Below is a small trained network, with its code and all its weights. Each question gives an input and a class and asks what happens when units are switched off, that is, made to give their printed mean instead of their output.

import numpy as np


def w(rows, s, z=0):
    codes = np.array(rows[::2]) - 128.0
    scale = np.full(codes.shape[1], s)
    scale[-1] = z or s
    return codes * scale


def norm(h):
    return h / np.sqrt((h * h).mean(-1, keepdims=True) + 1e-5)


def f(y):
    return y / 2 * (1 + np.tanh(0.7978845608 * (y + 0.044715 * y**3)))


def log_softmax(a):
    a = a - a.max(-1, keepdims=True)
    return a - np.log(np.exp(a).sum(-1, keepdims=True))


def net(x, mask):
    res = np.array(x, float).reshape(1, 6) / 4 @ E
    u = 0
    for l in range(4):
        y = f(norm(res) @ A[l][:, :-1].T + A[l][:, -1])
        res = res + np.where(mask[u : u + 6], y, B[l][:, -1]) @ B[l][:, :-1]
        u += 6
    return log_softmax(norm(res)[-1] @ U[:, :-1].T + U[:, -1])


A, B = {}, {}
E = w([
[44,158,153,157,138,56,171,169,108,76],'x0',
[38,201,128,231,174,174,172,139,211,160],'x1',
[109,205,112,141,37,129,2,131,174,129],'x2',
[174,108,82,170,187,131,104,92,108,109],'x3',
[101,152,90,57,133,63,158,111,76,39],'x4',
[130,101,72,138,74,218,143,36,58,156],'x5',
],0.0092)
A[0] = w([
[242,123,120,41,86,108,74,97,84,59,27],'0.n1',
[221,98,175,153,172,186,49,172,109,205,90],'0.n2',
[90,201,123,158,75,55,62,169,204,89,81],'0.n3',
[102,117,192,62,2,80,206,132,101,66,34],'0.n4',
[132,66,52,115,98,92,163,70,103,49,126],'0.n5',
[164,162,42,143,170,133,157,54,18,54,1],'0.n6',
],0.0068,0.0079)
B[0] = w([
[215,94,71,60,76,10,145,90,191,190,228],'0.n1',
[142,25,202,166,176,104,80,144,139,161,235],'0.n2',
[129,213,172,180,135,46,49,136,127,98,252],'0.n3',
[65,121,139,86,203,217,62,224,2,220,193],'0.n4',
[114,143,124,160,160,105,69,85,61,134,244],'0.n5',
[109,73,113,230,94,133,169,45,70,35,185],'0.n6',
],0.0078,0.0037)
A[1] = w([
[67,198,97,150,88,64,54,161,190,122,2],'1.n1',
[96,143,140,131,212,83,254,211,180,61,23],'1.n2',
[200,102,58,42,98,73,125,105,84,88,89],'1.n3',
[20,105,135,83,144,103,173,175,69,43,84],'1.n4',
[147,175,107,149,92,211,122,72,138,240,58],'1.n5',
[96,138,73,138,152,134,141,80,63,24,75],'1.n6',
],0.0071,0.0049)
B[1] = w([
[174,190,147,109,133,140,97,121,191,36,223],'1.n1',
[158,157,149,83,232,81,228,39,204,167,217],'1.n2',
[133,64,2,90,104,70,86,85,97,111,253],'1.n3',
[115,161,163,138,144,162,139,139,95,247,230],'1.n4',
[112,113,58,98,69,175,166,135,175,81,206],'1.n5',
[109,115,178,204,143,150,158,106,67,41,215],'1.n6',
],0.0085,0.0039)
A[2] = w([
[179,62,141,154,93,254,120,137,220,87,100],'2.n1',
[243,103,190,170,123,201,102,155,146,192,28],'2.n2',
[60,145,147,22,110,138,172,233,61,118,1],'2.n3',
[67,198,146,183,82,73,92,137,151,127,98],'2.n4',
[61,136,78,177,41,214,138,109,218,97,52],'2.n5',
[47,223,148,136,133,70,63,185,170,79,82],'2.n6',
],0.0084,0.0062)
B[2] = w([
[136,105,76,194,103,159,163,151,167,254,224],'2.n1',
[127,78,188,219,194,72,58,193,145,169,193],'2.n2',
[69,109,137,43,200,181,99,199,47,231,151],'2.n3',
[214,194,177,145,88,116,94,106,87,85,209],'2.n4',
[114,186,21,34,25,239,201,164,144,115,201],'2.n5',
[121,200,208,204,55,98,81,185,105,86,255],'2.n6',
],0.0088,0.0054)
A[3] = w([
[150,84,99,4,116,65,97,167,92,107,134],'3.n1',
[41,128,180,57,115,130,155,211,87,128,67],'3.n2',
[126,214,179,155,117,112,68,150,177,94,9],'3.n3',
[98,182,168,102,179,84,198,116,179,142,4],'3.n4',
[121,121,160,131,184,108,183,81,100,99,57],'3.n5',
[64,198,145,109,107,113,103,178,168,71,99],'3.n6',
],0.011,0.0045)
B[3] = w([
[146,190,100,34,109,125,60,65,146,156,249],'3.n1',
[45,167,173,157,196,170,53,148,78,209,178],'3.n2',
[169,196,202,223,69,121,135,198,137,9,254],'3.n3',
[91,147,142,44,127,76,161,183,197,128,185],'3.n4',
[75,128,135,117,171,168,165,159,161,74,189],'3.n5',
[137,187,225,157,91,95,52,137,131,118,221],'3.n6',
],0.011,0.0062)
U = w([
[132,142,38,160,69,208,177,142,207,163,49],'0',
[213,7,182,207,183,110,84,168,198,207,109],'1',
[96,166,178,87,204,66,232,137,224,105,61],'2',
[87,77,115,226,165,152,175,43,44,13,80],'3',
[50,161,171,86,204,149,82,153,39,200,59],'4',
[168,220,213,190,69,91,65,189,162,63,254],'5',
[208,83,64,27,117,50,51,42,97,126,78],'6',
],0.017,0.0044)

Each question gives the input, the list of numbers given to net, and the class t.
The units are the neurons (one row each of A and B). Each row of codes is followed by its name. A weight is (code - 128) times the scale printed after its matrix; where a second scale follows, it is the last column's (A, B and U).
mask holds one flag per neuron, layer by layer. A switched-off neuron (its flag False) gives its mean, the last column of its row in B, instead of its output. The means were averaged over made-up inputs and are rounded, as every weight is.
A unit's drop is (log p(t) with every unit on - log p(t) with that unit switched off) / (log p(t) with every unit on - log p(t) with every unit switched off).
The circuit of an input: a set's keep is (log p(t) with only the set's units on - log p(t) with every unit switched off) / (log p(t) with every unit on - log p(t) with every unit switched off). Starting from the 12 units with the biggest drops (on a tie, the unit counted first), units are removed one at a time, each time the one whose removal leaves the highest keep (on an exact tie, the one counted first), for as long as the keep stays at least 0.8.
circuit, biggest first: the units of the circuit, biggest drop first
unit that matters most: the unit with the biggest drop
top k neurons: the k neurons with the biggest drops, biggest first
k most important neurons of layer l: the k neurons of layer l with the biggest drops, biggest first
drop of u: that unit's drop, to one decimal
input [3,-6,-5,-3,-6,4], class 1: circuit, biggest first : 2.n5, 2.n4
input [8,-5,1,-8,2,-5], class 4: top 2 neurons : 0.n4, 2.n3
input [-5,-2,-5,5,7,5], class 3: circuit, biggest first : 0.n6
input [7,3,-5,0,-6,6], class 2: 3 most important neurons of layer 0 : 0.n5, 0.n4, 0.n6
input [6,-5,7,3,-5,6], class 6: circuit, biggest first : 2.n6, 3.n3
input [0,0,-3,-2,5,2], class 4: top 2 neurons : 0.n4, 1.n4
input [5,-5,2,5,0,6], class 6: top 3 neurons : 0.n1, 1.n3, 3.n3
input [-1,-7,-8,-6,-2,0], class 6: top 2 neurons : 1.n3, 3.n1
input [8,-6,-2,8,5,3], class 3: top 2 neurons : 0.n6, 1.n6
input [-1,-6,0,-8,6,-8], class 4: top 2 neurons : 0.n4, 3.n2
input [-3,0,3,0,-1,1], class 0: top 2 neurons : 1.n5, 2.n5
input [1,2,0,3,-1,4], class 0: top 2 neurons : 2.n5, 1.n5
input [0,-2,2,7,1,4], class 3: top 3 neurons : 0.n6, 1.n6, 0.n5
input [6,-1,-4,4,2,-8], class 2: circuit, biggest first : 1.n2
input [3,-8,0,8,-8,-3], class 1: top 2 neurons : 0.n2, 2.n2
input [3,4,4,0,-4,5], class 0: top 2 neurons : 1.n5, 2.n5
input [-4,-1,-3,5,4,-2], class 6: top 2 neurons : 0.n1, 1.n3
input [4,-5,-4,-3,-4,-7], class 4: 2 most important neurons of layer 3 : 3.n2, 3.n3
input [-7,-1,2,5,-1,2], class 1: drop of 0.n2 : 0.9
input [2,7,-1,-7,4,6], class 4: unit that matters most : 3.n2
input [7,-8,-2,2,1,-6], class 6: drop of 0.n4 : -0.2
input [-3,-2,2,5,-8,5], class 1: drop of 0.n2 : 1.8
